Here is a tiny trained network, its code and every weight. The questions are about switching its units off for an input and a class, where a switched-off unit gives its printed mean instead of its output.

import numpy as np


def w(rows, s, z=0):
    codes = np.array(rows[::2]) - 128.0
    scale = np.full(codes.shape[1], s)
    scale[-1] = z or s
    return codes * scale


def norm(h):
    return h / np.sqrt((h * h).mean(-1, keepdims=True) + 1e-5)


def f(y):
    return y / 2 * (1 + np.tanh(0.7978845608 * (y + 0.044715 * y**3)))


def log_softmax(a):
    a = a - a.max(-1, keepdims=True)
    return a - np.log(np.exp(a).sum(-1, keepdims=True))


def net(x, mask):
    res = np.array(x, float).reshape(1, 7) / 4 @ E
    u = 0
    for l in range(3):
        y = f(norm(res) @ A[l][:, :-1].T + A[l][:, -1])
        res = res + np.where(mask[u : u + 5], y, B[l][:, -1]) @ B[l][:, :-1]
        u += 5
    return log_softmax(norm(res)[-1] @ U[:, :-1].T + U[:, -1])


A, B = {}, {}
E = w([
[68,217,99,107,210,176,173,229,204,122],'x0',
[120,123,124,116,119,129,138,117,142,134],'x1',
[139,127,125,127,137,124,132,143,116,126],'x2',
[136,151,136,108,126,127,122,115,129,133],'x3',
[170,170,151,221,48,71,194,185,188,210],'x4',
[118,125,134,132,122,128,120,122,140,126],'x5',
[154,167,20,96,103,254,117,139,137,8],'x6',
],0.0078)
A[0] = w([
[82,113,164,104,253,107,104,119,117,149,80],'0.n0',
[35,208,161,108,239,133,192,210,194,143,107],'0.n1',
[39,204,93,127,158,110,158,204,160,92,137],'0.n2',
[187,167,99,161,34,216,148,195,149,129,2],'0.n3',
[99,160,149,163,180,86,153,151,134,207,26],'0.n4',
],0.0072,0.0041)
B[0] = w([
[147,22,175,94,74,201,47,127,159,148,191],'0.n0',
[105,99,4,121,152,195,69,81,219,77,255],'0.n1',
[157,174,66,152,181,54,91,149,126,180,215],'0.n2',
[180,112,80,142,124,162,74,77,172,145,181],'0.n3',
[147,154,141,81,106,176,132,225,112,127,174],'0.n4',
],0.012,0.0072)
A[1] = w([
[155,129,240,171,50,107,200,150,108,133,31],'1.n0',
[129,149,112,67,130,105,214,224,191,138,159],'1.n1',
[139,78,184,95,130,186,141,94,90,1,5],'1.n2',
[92,75,240,133,145,133,133,64,68,130,43],'1.n3',
[150,159,145,102,138,136,164,162,99,102,86],'1.n4',
],0.007,0.0031)
B[1] = w([
[207,239,159,204,124,92,186,107,142,245,213],'1.n0',
[118,158,237,160,255,186,180,12,75,47,168],'1.n1',
[113,194,93,210,136,64,235,92,162,173,227],'1.n2',
[50,87,143,48,102,44,231,183,97,119,253],'1.n3',
[139,114,41,128,39,118,122,98,189,86,92],'1.n4',
],0.0079,0.0035)
A[2] = w([
[79,183,71,176,180,156,166,38,172,36,141],'2.n0',
[92,155,31,174,161,123,161,29,108,56,59],'2.n1',
[44,164,99,88,195,178,89,161,166,121,54],'2.n2',
[86,240,70,171,253,154,113,181,203,131,248],'2.n3',
[207,140,102,208,27,102,121,95,138,141,134],'2.n4',
],0.0076,0.0018)
B[2] = w([
[180,141,200,161,82,132,153,124,120,167,221],'2.n0',
[139,173,164,195,119,72,147,100,170,176,210],'2.n1',
[144,41,112,116,112,175,150,139,68,67,200],'2.n2',
[60,125,250,77,88,49,183,140,30,151,255],'2.n3',
[171,119,98,144,220,182,73,154,213,54,197],'2.n4',
],0.011,0.0096)
U = w([
[15,104,223,38,96,58,172,137,10,154,31],'0',
[209,239,172,251,109,40,151,81,185,179,254],'1',
[185,50,70,107,146,254,27,115,229,43,127],'2',
],0.0096,0.00091)

Each question gives the input, the list of numbers given to net, and the class t.
The units are the neurons (one row each of A and B). Each row of codes is followed by its name. A weight is (code - 128) times the scale printed after its matrix; where a second scale follows, it is the last column's (A, B and U).
mask holds one flag per neuron, layer by layer. A switched-off neuron (its flag False) gives its mean, the last column of its row in B, instead of its output. The means were averaged over made-up inputs and are rounded, as every weight is.
A unit's drop is (log p(t) with every unit on - log p(t) with that unit switched off) / (log p(t) with every unit on - log p(t) with every unit switched off).
The circuit of an input: a set's keep is (log p(t) with only the set's units on - log p(t) with every unit switched off) / (log p(t) with every unit on - log p(t) with every unit switched off). Starting from the 12 units with the biggest drops (on a tie, the unit counted first), units are removed one at a time, each time the one whose removal leaves the highest keep (on an exact tie, the one counted first), for as long as the keep stays at least 0.8.
circuit, biggest first: the units of the circuit, biggest drop first
top k neurons: the k neurons with the biggest drops, biggest first
k most important neurons of layer l: the k neurons of layer l with the biggest drops, biggest first
drop of u: that unit's drop, to one decimal
input [7,3,5,6,6,-3,0], class 0: circuit, biggest first	[2.n3]
input [5,-7,5,1,-1,-1,-6], class 2: 2 most important neurons of layer 0	[0.n0 0.n1]
input [-7,-2,7,-5,0,-8,5], class 1: top 3 neurons	[1.n2 0.n0 0.n2]
input [3,1,-3,-8,6,0,0], class 0: top 2 neurons	[2.n3 0.n4]
input [1,6,1,-4,8,3,-5], class 0: circuit, biggest first	[1.n1 0.n4 2.n3]
input [8,0,5,-2,0,4,2], class 0: top 3 neurons	[2.n3 2.n4 2.n2]
input [8,7,3,8,0,0,6], class 0: top 3 neurons	[2.n3 2.n2 2.n4]
input [6,-1,6,-6,0,-1,-8], class 2: 2 most important neurons of layer 1	[1.n2 1.n0]
input [0,-2,7,0,0,8,3], class 1: 3 most important neurons of layer 0	[0.n0 0.n3 0.n4]
input [5,7,4,-6,1,-1,8], class 1: top 3 neurons	[2.n1 0.n3 2.n0]
input [-1,-2,1,-1,7,-4,8], class 2: top 2 neurons	[0.n3 2.n4]
input [5,1,7,-7,3,6,8], class 1: top 2 neurons	[0.n3 2.n3]
input [-1,3,2,-6,0,-2,3], class 1: top 3 neurons	[0.n0 0.n4 2.n2]
input [3,8,-4,7,-3,5,8], class 0: circuit, biggest first	[2.n3]
input [4,1,4,-3,-2,5,8], class 0: drop of 2.n3	0.8
input [7,4,6,6,-6,5,5], class 0: drop of 2.n3	1.4
input [1,2,6,-2,-2,-3,-4], class 2: drop of 0.n0	0.4
